Below is a small trained network, with its code and all its weights. Each question gives an input and a class and asks what happens when units are switched off, that is, made to give their printed mean instead of their output.

import numpy as np


def w(rows, s, z=0):
    codes = np.array(rows[::2]) - 128.0
    scale = np.full(codes.shape[1], s)
    scale[-1] = z or s
    return codes * scale


def norm(h):
    return h / np.sqrt((h * h).mean(-1, keepdims=True) + 1e-5)


def f(y):
    return np.maximum(y, 0)


def log_softmax(a):
    a = a - a.max(-1, keepdims=True)
    return a - np.log(np.exp(a).sum(-1, keepdims=True))


def net(x, mask):
    res = np.array(x, float).reshape(1, 8) / 4 @ E
    u = 0
    for l in range(3):
        y = f(norm(res) @ A[l][:, :-1].T + A[l][:, -1])
        res = res + np.where(mask[u : u + 9], y, B[l][:, -1]) @ B[l][:, :-1]
        u += 9
    return log_softmax(norm(res)[-1] @ U[:, :-1].T + U[:, -1])


A, B = {}, {}
E = w([
[106,5,170,80,73,215,157,148],'x0',
[80,190,55,48,227,188,206,154],'x1',
[208,94,208,114,204,113,212,148],'x2',
[200,77,41,105,123,130,162,143],'x3',
[84,69,101,218,166,133,79,179],'x4',
[107,177,236,173,125,121,215,195],'x5',
[101,52,179,148,122,115,40,89],'x6',
[152,146,21,81,71,36,138,192],'x7',
],0.0028)
A[0] = w([
[122,137,82,113,68,145,51,106,111],'0.n0',
[135,157,86,105,107,82,119,170,145],'0.n1',
[89,187,141,129,156,140,87,108,163],'0.n2',
[23,117,170,142,111,138,101,161,61],'0.n3',
[62,123,111,183,153,82,67,159,54],'0.n4',
[108,243,67,69,120,114,179,154,1],'0.n5',
[98,113,177,97,171,254,160,61,170],'0.n6',
[113,185,92,129,114,85,126,166,131],'0.n7',
[144,84,118,70,140,129,207,129,161],'0.n8',
],0.0053,0.00091)
B[0] = w([
[175,89,134,120,191,80,142,47,202],'0.n0',
[110,108,157,126,149,192,132,90,183],'0.n1',
[88,122,133,164,94,103,163,146,193],'0.n2',
[107,125,133,165,110,164,218,116,196],'0.n3',
[115,116,105,94,141,168,162,82,193],'0.n4',
[61,160,100,195,143,253,220,123,228],'0.n5',
[61,131,117,208,125,176,196,132,253],'0.n6',
[124,145,151,129,114,163,170,110,188],'0.n7',
[38,168,151,200,132,175,164,138,201],'0.n8',
],0.005,0.0038)
A[1] = w([
[138,136,106,97,88,184,133,115,11],'1.n0',
[190,105,69,153,146,128,108,141,68],'1.n1',
[180,109,85,121,81,145,176,174,87],'1.n2',
[1,140,175,112,81,176,86,109,102],'1.n3',
[151,67,116,77,64,166,171,211,142],'1.n4',
[122,110,61,113,127,191,94,108,9],'1.n5',
[94,132,113,73,162,184,153,157,136],'1.n6',
[98,98,105,60,154,133,87,81,72],'1.n7',
[113,134,115,135,113,113,117,154,59],'1.n8',
],0.0047,0.0015)
B[1] = w([
[114,125,148,145,144,116,87,72,147],'1.n0',
[63,124,109,115,141,116,104,147,149],'1.n1',
[83,127,167,187,119,177,132,97,160],'1.n2',
[98,176,146,201,120,190,206,174,254],'1.n3',
[2,215,192,214,123,247,217,78,182],'1.n4',
[204,62,50,76,151,109,105,124,168],'1.n5',
[139,154,248,171,102,113,179,108,221],'1.n6',
[123,115,141,67,125,120,77,167,160],'1.n7',
[143,137,124,148,145,134,115,114,128],'1.n8',
],0.0039,0.0033)
A[2] = w([
[178,123,85,143,131,82,137,150,139],'2.n0',
[147,104,229,144,52,69,100,64,172],'2.n1',
[56,145,122,216,159,106,81,145,127],'2.n2',
[45,118,162,184,105,181,117,128,81],'2.n3',
[43,88,100,77,153,197,97,193,105],'2.n4',
[99,79,114,128,141,102,121,111,193],'2.n5',
[93,235,54,148,128,140,178,133,201],'2.n6',
[185,125,178,148,186,128,174,254,4],'2.n7',
[89,56,167,176,103,151,118,135,152],'2.n8',
],0.0055,0.0018)
B[2] = w([
[55,141,154,108,121,169,146,160,136],'2.n0',
[160,243,173,128,91,121,156,255,196],'2.n1',
[87,113,111,106,188,222,211,81,190],'2.n2',
[146,151,120,146,151,201,177,94,254],'2.n3',
[236,233,172,94,65,67,142,209,164],'2.n4',
[122,115,142,78,197,139,135,170,157],'2.n5',
[58,68,205,184,130,228,192,126,248],'2.n6',
[186,126,76,107,114,58,31,159,153],'2.n7',
[56,217,55,138,196,186,214,97,216],'2.n8',
],0.0043,0.006)
U = w([
[128,2,65,58,137,104,38,62,10],'0',
[197,169,189,94,74,12,61,180,34],'1',
[74,143,170,183,133,237,242,92,255],'2',
],0.0079,0.0017)

Each question gives the input, the list of numbers given to net, and the class t.
The units are the neurons (one row each of A and B). Each row of codes is followed by its name. A weight is (code - 128) times the scale printed after its matrix; where a second scale follows, it is the last column's (A, B and U).
mask holds one flag per neuron, layer by layer. A switched-off neuron (its flag False) gives its mean, the last column of its row in B, instead of its output. The means were averaged over made-up inputs and are rounded, as every weight is.
A unit's drop is (log p(t) with every unit on - log p(t) with that unit switched off) / (log p(t) with every unit on - log p(t) with every unit switched off).
unit that matters most: the unit with the biggest drop
top k neurons: the k neurons with the biggest drops, biggest first
k most important neurons of layer l: the k neurons of layer l with the biggest drops, biggest first
drop of u: that unit's drop, to one decimal
input [-3,-2,-7,5,-6,4,5,0], class 1: unit that matters most	0.n0
input [-8,-8,-4,-8,-3,-5,1,4], class 1: top 3 neurons	(0.n5 0.n6 0.n0)
input [-4,1,5,4,-6,8,7,0], class 1: top 3 neurons	(0.n5 2.n7 0.n6)
input [5,-1,-6,-6,7,-8,-1,0], class 0: 2 most important neurons of layer 2	(2.n6 2.n1)
input [0,-5,-4,-1,-7,-4,-2,5], class 1: top 3 neurons	(0.n0 0.n6 2.n6)
input [5,-7,3,4,-4,-5,8,7], class 1: top 2 neurons	(2.n1 0.n5)
input [3,-8,-5,-3,7,-7,-7,-3], class 0: 2 most important neurons of layer 2	(2.n6 2.n3)
input [-6,-3,2,2,-3,6,4,-3], class 1: 2 most important neurons of layer 0	(0.n5 0.n6)
input [-8,4,5,5,3,-4,8,5], class 0: top 2 neurons	(0.n6 1.n3)
input [-5,-4,2,2,-7,-4,7,-6], class 1: 2 most important neurons of layer 0	(0.n5 0.n8)
input [-3,3,5,8,7,0,8,0], class 0: 2 most important neurons of layer 0	(0.n6 0.n5)
input [-6,-4,-2,-5,-1,-7,0,8], class 0: drop of 0.n6	0.2
input [2,-5,-2,0,5,-3,4,8], class 0: drop of 0.n0	0.1
input [1,2,5,7,-7,-8,8,6], class 0: drop of 1.n4	0.0
input [2,-8,-8,8,-5,0,8,-1], class 1: unit that matters most	2.n1
